Here is a tiny trained network, its code and every weight. The questions are about switching its units off for an input and a class, where a switched-off unit gives its printed mean instead of its output.

import numpy as np


def w(rows, s, z=0):
    codes = np.array(rows[::2]) - 128.0
    scale = np.full(codes.shape[1], s)
    scale[-1] = z or s
    return codes * scale


def f(y):
    return np.maximum(y, 0)


def log_softmax(a):
    a = a - a.max(-1, keepdims=True)
    return a - np.log(np.exp(a).sum(-1, keepdims=True))


def net(x, mask):
    res = np.array(x, float).reshape(1, 4) / 4 @ E
    y = f(res @ A[0][:, :-1].T + A[0][:, -1])
    res = res + np.where(mask, y, B[0][:, -1]) @ B[0][:, :-1]
    return log_softmax(res[-1] @ U[:, :-1].T + U[:, -1])


A, B = {}, {}
E = w([
[183,121,109,175,5,142,41,110,94,129],'x0',
[193,86,121,75,76,148,187,78,254,75],'x1',
[128,127,129,128,128,127,128,127,128,128],'x2',
[126,119,144,212,190,90,48,39,218,147],'x3',
],0.0084)
A[0] = w([
[138,138,112,125,102,134,96,122,126,125,40],'N1',
[137,135,129,87,77,136,191,168,85,138,44],'N2',
[152,131,125,89,62,140,172,125,213,118,114],'N3',
[111,139,128,99,61,110,152,113,177,116,106],'N4',
[103,129,127,147,171,133,79,150,28,128,114],'N5',
[135,143,123,130,144,105,132,110,70,142,91],'N6',
[111,141,131,82,179,116,172,140,151,137,12],'N7',
[163,113,129,86,65,150,180,111,209,119,126],'N8',
[127,123,118,75,83,156,178,166,71,113,32],'N9',
[131,134,120,187,182,129,36,86,218,134,19],'N10',
[150,134,129,149,2,139,70,128,109,128,24],'N11',
[103,139,138,139,158,139,89,166,43,149,150],'N12',
[116,128,135,121,194,130,188,150,145,130,3],'N13',
[136,117,127,143,31,134,81,123,102,118,32],'N14',
[130,114,122,125,146,132,99,141,141,124,59],'N15',
[125,133,118,82,60,124,192,153,69,121,66],'N16',
[115,119,126,104,217,143,185,137,130,114,20],'N17',
[116,133,121,102,172,135,166,150,125,127,74],'N18',
[116,121,134,127,129,124,109,120,139,136,15],'N19',
[141,128,120,134,69,127,99,140,134,138,47],'N20',
],0.019,0.0033)
B[0] = w([
[114,140,120,75,133,115,147,149,154,132,158],'N1',
[123,112,208,163,139,116,67,101,154,140,228],'N2',
[147,108,50,201,145,137,136,168,117,115,239],'N3',
[113,154,83,147,104,105,128,162,115,106,192],'N4',
[141,106,37,194,118,133,145,181,140,102,238],'N5',
[122,114,78,153,123,125,120,139,126,139,169],'N6',
[114,145,114,56,139,121,164,102,115,141,191],'N7',
[121,136,43,216,134,126,136,182,99,132,251],'N8',
[136,134,211,154,115,132,62,109,175,126,237],'N9',
[119,124,252,171,104,132,35,104,151,130,233],'N10',
[125,130,137,9,162,132,206,108,123,134,251],'N11',
[132,152,52,207,140,117,138,169,93,120,237],'N12',
[142,119,130,35,111,145,179,134,117,130,194],'N13',
[125,132,114,40,126,129,183,86,114,137,222],'N14',
[145,154,133,131,131,133,122,125,150,127,135],'N15',
[116,127,212,157,103,136,54,103,139,125,239],'N16',
[134,119,115,37,128,117,177,95,116,131,208],'N17',
[122,134,139,92,146,140,160,98,132,144,186],'N18',
[176,142,130,143,145,155,115,103,149,125,135],'N19',
[131,124,127,77,132,125,156,113,114,143,181],'N20',
],0.022,0.017)
U = w([
[125,112,53,178,147,108,128,194,110,105,254],'0',
[111,109,232,130,120,119,46,89,179,133,115],'1',
[115,119,130,2,161,118,195,87,119,151,9],'2',
],0.0082,0.00069)

Each question gives the input, the list of numbers given to net, and the class t.
The units are the neurons (one row each of A and B). Each row of codes is followed by its name. A weight is (code - 128) times the scale printed after its matrix; where a second scale follows, it is the last column's (A, B and U).
mask holds one flag per neuron, in row order. A switched-off neuron (its flag False) gives its mean, the last column of its row in B, instead of its output. The means were averaged over made-up inputs and are rounded, as every weight is.
A unit's drop is (log p(t) with every unit on - log p(t) with that unit switched off) / (log p(t) with every unit on - log p(t) with every unit switched off).
unit that matters most: the unit with the biggest drop
k most important neurons: the k neurons with the biggest drops, biggest first
drop when u is switched off: that unit's drop, to one decimal
input [6,5,4,-2], class 2: unit that matters most => N11
input [8,-6,7,-4], class 2: 2 most important neurons => N11, N14
input [-1,-6,7,-8], class 1: 2 most important neurons => N9, N16
input [6,-3,-8,6], class 1: 3 most important neurons => N10, N17, N13
input [7,6,4,-2], class 2: 4 most important neurons => N11, N14, N5, N12
input [5,-2,0,-5], class 1: 4 most important neurons => N16, N9, N2, N17
input [5,-7,-5,-8], class 1: 2 most important neurons => N16, N9
input [-5,3,6,-5], class 1: 2 most important neurons => N11, N9
input [-6,5,-6,8], class 1: drop when N6 is switched off => 0.0
input [1,-4,-8,7], class 1: drop when N10 is switched off => 3.7
input [7,4,-8,1], class 2: drop when N11 is switched off => 0.2
input [-5,-5,3,7], class 1: drop when N10 is switched off => 4.8
